Here is a tiny trained network, its code and every weight. The questions are about switching its units off for an input and a target symbol, where a switched-off unit gives its printed mean instead of its output.

import numpy as np


def w(rows, s, z=0):
    codes = np.array(rows[::2]) - 128.0
    scale = np.full(codes.shape[1], s)
    scale[-1] = z or s
    return codes * scale


def f(y):
    return np.maximum(y, 0)


def softmax(a):
    e = np.exp(a - a.max(-1, keepdims=True))
    return e / e.sum(-1, keepdims=True)


def log_softmax(a):
    a = a - a.max(-1, keepdims=True)
    return a - np.log(np.exp(a).sum(-1, keepdims=True))


def net(x, mask):
    ids = ['ΓΔΛΠΣΦΨαβεζημξτω'.index(c) for c in x.split()]
    T = len(ids)
    res = E[ids] + P[:T]
    r = res
    for j in range(3):
        rows = slice(4 * j, 4 * j + 4)
        q, k, v = (r @ M[0][rows].T for M in (Q, K, V))
        z = softmax(np.where(np.tri(T) > 0, q @ k.T / 4**0.5, -1e9)) @ v
        o = O[0][rows]
        res = res + np.where(mask[j], z, o[:, -1]) @ o[:, :-1]
    y = f(res @ A[0][:, :-1].T + A[0][:, -1])
    res = res + np.where(mask[3:19], y, B[0][:, -1]) @ B[0][:, :-1]
    return log_softmax(res[-1] @ U[:, :-1].T + U[:, -1])


Q, K, V, O, A, B = {}, {}, {}, {}, {}, {}
E = w([
[112,162,150,154],'Γ',
[126,128,116,170],'Δ',
[132,130,143,152],'Λ',
[86,160,125,5],'Π',
[146,127,86,143],'Σ',
[132,151,105,132],'Φ',
[139,151,136,140],'Ψ',
[134,145,108,128],'α',
[135,151,104,130],'β',
[132,174,120,126],'ε',
[136,118,113,145],'ζ',
[150,163,104,115],'η',
[169,148,73,128],'μ',
[116,132,88,156],'ξ',
[161,132,99,125],'τ',
[121,143,68,137],'ω',
],0.025)
P = w([
[254,88,208,130],'0',
[93,141,91,178],'1',
[102,153,76,169],'2',
[113,160,70,161],'3',
[109,162,76,161],'4',
[115,163,73,162],'5',
[123,163,65,159],'6',
[116,165,70,160],'7',
[117,165,65,166],'8',
[118,164,67,167],'9',
[112,169,66,167],'10',
[113,171,68,169],'11',
],0.0099)
Q[0] = w([
[222,245,143,141],'head 1',
[205,171,153,198],'head 1',
[80,127,253,52],'head 1',
[178,213,154,192],'head 1',
[92,132,178,29],'head 2',
[100,80,53,166],'head 2',
[211,126,140,170],'head 2',
[173,156,142,104],'head 2',
[156,136,192,108],'head 3',
[78,52,67,51],'head 3',
[59,106,114,24],'head 3',
[190,134,122,215],'head 3',
],0.015)
K[0] = w([
[223,99,171,89],'head 1',
[227,103,161,106],'head 1',
[34,173,105,73],'head 1',
[248,62,202,97],'head 1',
[109,194,90,202],'head 2',
[124,119,141,64],'head 2',
[167,76,168,127],'head 2',
[167,160,104,155],'head 2',
[58,145,127,134],'head 3',
[110,144,133,209],'head 3',
[114,136,62,192],'head 3',
[135,103,217,72],'head 3',
],0.016)
V[0] = w([
[143,184,201,62],'head 1',
[128,117,63,142],'head 1',
[163,222,2,50],'head 1',
[29,179,83,180],'head 1',
[175,115,135,126],'head 2',
[103,153,137,59],'head 2',
[108,164,143,213],'head 2',
[186,124,137,143],'head 2',
[156,14,111,118],'head 3',
[149,52,104,98],'head 3',
[69,183,142,47],'head 3',
[126,75,145,57],'head 3',
],0.016)
O[0] = w([
[47,104,173,158,120],'head 1',
[191,191,126,108,124],'head 1',
[81,250,215,137,94],'head 1',
[161,148,80,220,4],'head 1',
[64,150,103,126,161],'head 2',
[155,153,179,149,108],'head 2',
[99,59,80,151,122],'head 2',
[74,130,112,112,171],'head 2',
[244,158,135,60,147],'head 3',
[172,131,141,83,138],'head 3',
[77,82,175,119,56],'head 3',
[134,90,165,59,109],'head 3',
],0.013,0.014)
A[0] = w([
[106,106,146,53,100],'neuron 1',
[154,132,225,207,110],'neuron 2',
[195,102,160,216,164],'neuron 3',
[173,167,100,148,181],'neuron 4',
[98,202,104,101,3],'neuron 5',
[115,71,205,136,20],'neuron 6',
[171,1,73,189,56],'neuron 7',
[218,210,75,220,88],'neuron 8',
[62,152,139,172,94],'neuron 9',
[233,142,134,136,195],'neuron 10',
[77,135,112,119,95],'neuron 11',
[165,124,160,64,110],'neuron 12',
[132,204,193,137,106],'neuron 13',
[94,101,70,133,77],'neuron 14',
[93,134,98,119,76],'neuron 15',
[174,179,75,136,133],'neuron 16',
],0.0094,0.016)
B[0] = w([
[140,121,108,107,189],'neuron 1',
[113,119,55,132,182],'neuron 2',
[121,191,106,66,150],'neuron 3',
[103,149,127,175,234],'neuron 4',
[248,103,142,106,165],'neuron 5',
[196,169,92,178,162],'neuron 6',
[165,187,178,114,248],'neuron 7',
[116,68,188,94,213],'neuron 8',
[170,110,155,100,171],'neuron 9',
[62,120,114,161,240],'neuron 10',
[133,96,141,139,159],'neuron 11',
[118,155,82,159,183],'neuron 12',
[148,70,114,126,215],'neuron 13',
[160,95,182,165,208],'neuron 14',
[137,117,160,116,152],'neuron 15',
[113,132,168,176,248],'neuron 16',
],0.011,0.015)
U = w([
[130,43,175,156,11],'Γ',
[240,119,55,208,171],'Δ',
[176,38,97,73,41],'Λ',
[187,122,201,103,2],'Π',
[106,254,62,141,117],'Σ',
[85,134,117,102,186],'Φ',
[75,31,89,107,105],'Ψ',
[80,133,112,91,209],'α',
[87,135,122,98,182],'β',
[52,93,164,126,114],'ε',
[99,90,5,107,104],'ζ',
[108,115,203,50,110],'η',
[182,190,167,88,38],'μ',
[23,119,53,224,173],'ξ',
[145,150,103,52,108],'τ',
[105,249,245,180,146],'ω',
],0.0066,0.0047)

Each question gives the input, a string of symbols that net reads in full, and the target symbol t.
The units are the heads (4 rows each of Q, K, V and O) and the neurons (one row each of A and B). Each row of codes is followed by its name. A weight is (code - 128) times the scale printed after its matrix; where a second scale follows, it is the last column's (O, A, B and U).
mask holds one flag per unit, heads first, then neurons. A switched-off unit (its flag False) gives its mean, the last column of its rows in O or B, instead of its output. The means were averaged over made-up inputs and are rounded, as every weight is.
A unit's drop is (log p(t) with every unit on - log p(t) with that unit switched off) / (log p(t) with every unit on - log p(t) with every unit switched off).
The circuit of an input: a set's keep is (log p(t) with only the set's units on - log p(t) with every unit switched off) / (log p(t) with every unit on - log p(t) with every unit switched off). Starting from the 12 units with the biggest drops (on a tie, the unit counted first), units are removed one at a time, each time the one whose removal leaves the highest keep (on an exact tie, the one counted first), for as long as the keep stays at least 0.8.
circuit, biggest first: the units of the circuit, biggest drop first
k most important neurons: the k neurons with the biggest drops, biggest first
which heads matter: for each layer, one digit per head in row order, 1 if its drop is at least 0.15 and else 0, layers parted by /
drop when u is switched off: that unit's drop, to one decimal
input ε Σ Γ Γ Γ, target ε: which heads matter -> 101
input Δ Δ Δ Λ Δ ξ Γ ξ τ ω, target Δ: circuit, biggest first -> (head 1; head 3)
input Δ ω ζ, target Δ: 3 most important neurons -> (neuron 7; neuron 14; neuron 8)
input ω ξ Δ Λ Δ Φ Δ ξ η Δ Δ Σ, target ω: circuit, biggest first -> (head 1)
input Δ τ Δ ω Δ Δ ξ Σ Δ η α, target Δ: circuit, biggest first -> (head 1; head 3)
input Λ ζ Δ ξ Δ ζ ω, target Λ: circuit, biggest first -> (head 1; neuron 10)
input ε τ Λ μ Σ ζ Δ, target ε: which heads matter -> 101
input Δ Δ ω τ, target Δ: which heads matter -> 111
input Γ Φ Λ Ψ α Λ Γ ζ Δ Λ Σ ω, target Γ: 2 most important neurons -> (neuron 14; neuron 7)
input Ψ Δ Δ ω, target Ψ: circuit, biggest first -> (head 1; neuron 7)
input Λ ζ μ ξ α Λ ξ Δ Δ Σ, target Λ: circuit, biggest first -> (head 1; neuron 10)
input η Δ τ Δ Δ Δ Δ ω ξ, target η: which heads matter -> 100
input Γ Ψ Δ Δ Δ Δ Λ τ Π, target Π: which heads matter -> 100
input ω Δ ω Σ Λ Δ Δ ξ, target ω: which heads matter -> 100
input η Σ Γ Δ Δ Δ ζ η μ Δ Γ, target η: which heads matter -> 100
input ξ Δ Δ Δ Σ ξ ξ ξ, target ξ: which heads matter -> 101
input Δ μ η Δ ξ ω Δ ω ω Σ, target Δ: circuit, biggest first -> (head 3)
input Ψ Δ Δ Δ μ ω Λ ω ξ Δ, target Ψ: circuit, biggest first -> (head 1; head 2)
input τ Δ Λ Δ ε ω Δ τ ξ μ, target τ: which heads matter -> 110
input η μ Δ Σ ξ Δ ω ω ξ ξ Δ, target η: most important neuron -> (neuron 9)
input ξ Σ ξ Δ, target ξ: 3 most important neurons -> (neuron 7; neuron 10; neuron 4)
input Δ Δ ξ ω Δ ξ ξ, target Δ: drop when head 3 is switched off -> 0.4
input Δ ω ω ω Λ Γ, target Δ: drop when head 2 is switched off -> 0.4
input ξ Σ Λ ω ζ Λ Σ ζ Δ Δ Δ ζ, target ξ: drop when head 1 is switched off -> 0.3
input η Γ Δ ξ ξ Σ ω Γ η μ ε Σ, target η: drop when head 1 is switched off -> 1.0
